Below is a small trained network, with its code and all its weights. Each question gives an input and a target symbol and asks what happens when units are switched off, that is, made to give their printed mean instead of their output.

import numpy as np


def w(rows, s, z=0):
    codes = np.array(rows[::2]) - 128.0
    scale = np.full(codes.shape[1], s)
    scale[-1] = z or s
    return codes * scale


def f(y):
    return np.maximum(y, 0)


def softmax(a):
    e = np.exp(a - a.max(-1, keepdims=True))
    return e / e.sum(-1, keepdims=True)


def log_softmax(a):
    a = a - a.max(-1, keepdims=True)
    return a - np.log(np.exp(a).sum(-1, keepdims=True))


def net(x, mask):
    ids = ['αβγδζηλξφψ'.index(c) for c in x.split()]
    T = len(ids)
    res = E[ids] + P[:T]
    r = res
    for j in range(2):
        rows = slice(2 * j, 2 * j + 2)
        q, k, v = (r @ M[0][rows].T for M in (Q, K, V))
        z = softmax(np.where(np.tri(T) > 0, q @ k.T / 2**0.5, -1e9)) @ v
        o = O[0][rows]
        res = res + np.where(mask[j], z, o[:, -1]) @ o[:, :-1]
    y = f(res @ A[0][:, :-1].T + A[0][:, -1])
    res = res + np.where(mask[2:10], y, B[0][:, -1]) @ B[0][:, :-1]
    return log_softmax(res[-1] @ U[:, :-1].T + U[:, -1])


Q, K, V, O, A, B = {}, {}, {}, {}, {}, {}
E = w([
[28,128,98,134,86],'α',
[33,130,101,129,92],'β',
[163,149,125,104,167],'γ',
[171,136,125,102,123],'δ',
[123,150,136,166,251],'ζ',
[164,145,114,109,180],'η',
[28,94,95,95,133],'λ',
[142,83,179,190,109],'ξ',
[163,166,166,107,70],'φ',
[65,181,136,58,92],'ψ',
],0.018)
P = w([
[206,152,2,120,95],'0',
[155,171,54,169,106],'1',
[135,168,79,171,123],'2',
[122,152,107,167,130],'3',
[112,136,124,160,129],'4',
[106,122,138,154,123],'5',
[101,111,151,146,118],'6',
[97,97,166,128,120],'7',
[91,88,182,122,118],'8',
[87,85,196,109,123],'9',
[83,75,216,95,120],'10',
[78,69,224,79,128],'11',
[73,66,237,67,130],'12',
],0.0092)
Q[0] = w([
[195,119,164,176,230],'head 0',
[247,136,125,126,122],'head 0',
[146,117,120,118,109],'head 1',
[148,118,147,156,119],'head 1',
],0.013)
K[0] = w([
[135,123,66,217,173],'head 0',
[166,204,2,150,154],'head 0',
[115,135,143,104,78],'head 1',
[151,107,106,152,87],'head 1',
],0.0099)
V[0] = w([
[136,248,108,57,121],'head 0',
[179,142,156,178,70],'head 0',
[135,135,92,92,70],'head 1',
[137,90,168,176,126],'head 1',
],0.012)
O[0] = w([
[109,185,248,108,100,20],'head 0',
[84,106,133,147,227,40],'head 0',
[160,229,113,165,133,2],'head 1',
[151,76,106,133,123,147],'head 1',
],0.012,0.00069)
A[0] = w([
[102,129,122,142,10,45],'neuron 0',
[152,133,41,77,160,170],'neuron 1',
[142,101,133,76,61,254],'neuron 2',
[176,112,191,105,196,251],'neuron 3',
[53,143,178,83,155,141],'neuron 4',
[132,198,183,103,89,147],'neuron 5',
[196,165,136,188,184,165],'neuron 6',
[158,120,205,170,68,139],'neuron 7',
],0.011,0.0042)
B[0] = w([
[255,132,174,121,114,188],'neuron 0',
[158,227,139,85,178,182],'neuron 1',
[166,199,188,146,207,209],'neuron 2',
[186,93,140,242,152,235],'neuron 3',
[50,39,126,90,106,204],'neuron 4',
[152,39,87,114,65,254],'neuron 5',
[122,219,195,112,163,192],'neuron 6',
[78,220,127,90,192,213],'neuron 7',
],0.0096,0.0082)
U = w([
[156,143,95,139,105,53],'α',
[148,132,97,136,101,85],'β',
[123,124,108,132,111,92],'γ',
[173,7,90,143,105,85],'δ',
[138,64,132,161,121,225],'ζ',
[130,129,161,165,146,255],'η',
[173,229,167,112,176,113],'λ',
[93,155,62,92,142,193],'ξ',
[54,115,127,127,135,60],'φ',
[114,109,141,82,117,58],'ψ',
],0.014,0.0062)

Each question gives the input, a string of symbols that net reads in full, and the target symbol t.
The units are the heads (2 rows each of Q, K, V and O) and the neurons (one row each of A and B). Each row of codes is followed by its name. A weight is (code - 128) times the scale printed after its matrix; where a second scale follows, it is the last column's (O, A, B and U).
mask holds one flag per unit, heads first, then neurons. A switched-off unit (its flag False) gives its mean, the last column of its rows in O or B, instead of its output. The means were averaged over made-up inputs and are rounded, as every weight is.
A unit's drop is (log p(t) with every unit on - log p(t) with that unit switched off) / (log p(t) with every unit on - log p(t) with every unit switched off).
The circuit of an input: a set's keep is (log p(t) with only the set's units on - log p(t) with every unit switched off) / (log p(t) with every unit on - log p(t) with every unit switched off). Starting from all 10 units, units are removed one at a time, each time the one whose removal leaves the highest keep (on an exact tie, the one counted first), for as long as the keep stays at least 0.8.
units of the circuit, in order: the units of the circuit, biggest drop first
most important unit: the unit with the biggest drop
k most important neurons: the k neurons with the biggest drops, biggest first
drop when u is switched off: that unit's drop, to one decimal
input φ ζ β γ λ α, target λ: 3 most important neurons -> [neuron 0; neuron 2; neuron 5]
input φ η δ β ζ γ α γ ζ γ, target ζ: 3 most important neurons -> [neuron 6; neuron 1; neuron 3]
input δ λ δ β λ ψ δ η λ δ β, target λ: 2 most important neurons -> [neuron 2; neuron 0]
input η η α ψ λ, target ψ: units of the circuit, in order -> [head 0; neuron 4; neuron 3]
input η η ζ γ α ξ ζ δ δ ψ α, target ψ: most important unit -> neuron 4
input ζ λ ζ δ ψ ζ, target ζ: 2 most important neurons -> [neuron 7; neuron 2]
input ζ ξ φ α, target φ: units of the circuit, in order -> [head 0; neuron 4]
input φ ξ δ ξ ζ ξ δ λ β, target λ: units of the circuit, in order -> [neuron 5; neuron 0]
input η φ δ ξ, target λ: units of the circuit, in order -> [neuron 7; neuron 5]
input η δ ξ η, target η: units of the circuit, in order -> [head 0; neuron 3; neuron 1; neuron 2]
input γ ζ ξ φ ζ γ δ φ ψ, target ψ: 3 most important neurons -> [neuron 4; neuron 5; neuron 7]
input γ ζ ξ, target λ: 3 most important neurons -> [neuron 7; neuron 5; neuron 4]
input α ψ α δ ξ ζ ζ δ ζ φ β, target φ: 2 most important neurons -> [neuron 4; neuron 5]
input ξ ξ δ ξ ξ, target δ: 2 most important neurons -> [neuron 7; neuron 2]
input φ β ξ ξ ξ γ δ ζ γ ξ δ λ, target ξ: 3 most important neurons -> [neuron 1; neuron 3; neuron 6]
input δ λ η ψ ζ λ λ, target λ: 2 most important neurons -> [neuron 2; neuron 0]
input φ β ξ φ α β, target φ: 2 most important neurons -> [neuron 4; neuron 3]
input φ ζ η φ ψ ξ α ξ φ α, target φ: 4 most important neurons -> [neuron 5; neuron 4; neuron 3; neuron 0]
input δ γ η λ α, target λ: 4 most important neurons -> [neuron 0; neuron 2; neuron 4; neuron 3]
input δ ψ η ξ ζ γ ξ ζ ψ ξ ξ α, target ξ: 2 most important neurons -> [neuron 1; neuron 3]
input α ζ ζ ξ ξ α ξ ξ η ξ, target δ: drop when head 1 is switched off -> 0.2
input β α γ φ α ξ ξ ψ ψ, target ψ: drop when head 0 is switched off -> 0.5
input ζ β ζ ζ, target ζ: drop when neuron 7 is switched off -> 0.2
input ζ ζ η λ α η ξ ζ ξ ξ ξ γ α, target ξ: drop when neuron 0 is switched off -> 0.0
